Below is a small trained network, with its code and all its weights. Each question gives an input and a class and asks what happens when units are switched off, that is, made to give their printed mean instead of their output.

import numpy as np


def w(rows, s, z=0):
    codes = np.array(rows[::2]) - 128.0
    scale = np.full(codes.shape[1], s)
    scale[-1] = z or s
    return codes * scale


def norm(h):
    return h / np.sqrt((h * h).mean(-1, keepdims=True) + 1e-5)


def f(y):
    return np.maximum(y, 0)


def log_softmax(a):
    a = a - a.max(-1, keepdims=True)
    return a - np.log(np.exp(a).sum(-1, keepdims=True))


def net(x, mask):
    res = np.array(x, float).reshape(1, 4) / 4 @ E
    u = 0
    for l in range(2):
        y = f(norm(res) @ A[l][:, :-1].T + A[l][:, -1])
        res = res + np.where(mask[u : u + 4], y, B[l][:, -1]) @ B[l][:, :-1]
        u += 4
    return log_softmax(norm(res)[-1] @ U[:, :-1].T + U[:, -1])


A, B = {}, {}
E = w([
[130,254,121,185,185],'x0',
[80,103,14,61,129],'x1',
[151,60,120,207,173],'x2',
[160,108,84,119,101],'x3',
],0.0087)
A[0] = w([
[144,143,91,248,158,83],'0.n1',
[142,44,192,125,97,111],'0.n2',
[160,132,33,122,116,152],'0.n3',
[46,102,72,119,92,4],'0.n4',
],0.011,0.0026)
B[0] = w([
[131,203,133,29,221,253],'0.n1',
[50,1,170,86,179,255],'0.n2',
[122,60,211,106,94,229],'0.n3',
[83,134,103,232,113,208],'0.n4',
],0.0091,0.0052)
A[1] = w([
[149,204,1,126,108,5],'1.n1',
[164,13,27,161,160,86],'1.n2',
[196,119,193,187,237,207],'1.n3',
[87,199,125,38,174,105],'1.n4',
],0.0078,0.0029)
B[1] = w([
[109,95,239,87,137,151],'1.n1',
[190,148,252,85,221,198],'1.n2',
[143,207,49,99,22,254],'1.n3',
[224,113,78,171,183,237],'1.n4',
],0.013,0.0056)
U = w([
[83,147,76,195,148,1],'0',
[117,171,113,118,6,113],'1',
[189,231,105,144,160,169],'2',
[101,58,179,91,158,235],'3',
],0.02,0.0041)

Each question gives the input, the list of numbers given to net, and the class t.
The units are the neurons (one row each of A and B). Each row of codes is followed by its name. A weight is (code - 128) times the scale printed after its matrix; where a second scale follows, it is the last column's (A, B and U).
mask holds one flag per neuron, layer by layer. A switched-off neuron (its flag False) gives its mean, the last column of its row in B, instead of its output. The means were averaged over made-up inputs and are rounded, as every weight is.
A unit's drop is (log p(t) with every unit on - log p(t) with that unit switched off) / (log p(t) with every unit on - log p(t) with every unit switched off).
The circuit of an input: a set's keep is (log p(t) with only the set's units on - log p(t) with every unit switched off) / (log p(t) with every unit on - log p(t) with every unit switched off). Starting from all 8 units, units are removed one at a time, each time the one whose removal leaves the highest keep (on an exact tie, the one counted first), for as long as the keep stays at least 0.8.
units of the circuit, in order: the units of the circuit, biggest drop first
most important unit: the unit with the biggest drop
k most important neurons: the k neurons with the biggest drops, biggest first
k most important neurons of layer l: the k neurons of layer l with the biggest drops, biggest first
drop when u is switched off: that unit's drop, to one decimal
input [0,-4,-3,1], class 1: 3 most important neurons => (0.n1; 1.n4; 1.n2)
input [1,1,-2,5], class 1: units of the circuit, in order => (0.n3; 0.n2)
input [0,-7,2,7], class 1: units of the circuit, in order => (1.n3)
input [-1,-6,-5,-5], class 1: units of the circuit, in order => (0.n1; 1.n2)
input [5,8,-7,2], class 3: 2 most important neurons => (1.n1; 1.n3)
input [-3,5,-5,-8], class 0: 3 most important neurons => (1.n3; 0.n2; 0.n4)
input [0,-8,5,-6], class 1: 3 most important neurons => (1.n3; 1.n4; 1.n2)
input [6,8,4,3], class 3: 4 most important neurons => (1.n3; 1.n1; 0.n3; 0.n4)
input [-1,-5,8,7], class 2: 2 most important neurons => (1.n3; 0.n1)
input [-3,3,-7,-8], class 0: 3 most important neurons of layer 1 => (1.n2; 1.n3; 1.n4)
input [4,8,2,0], class 3: 2 most important neurons => (1.n3; 0.n4)
input [-1,-8,-6,-7], class 1: 2 most important neurons => (0.n1; 1.n2)
input [2,4,1,0], class 3: drop when 1.n3 is switched off => 2.7
input [-1,-7,-4,-4], class 1: most important unit => 0.n1
input [2,6,0,1], class 3: drop when 1.n3 is switched off => 1.2
input [-1,-4,1,-7], class 1: drop when 1.n3 is switched off => 1.0
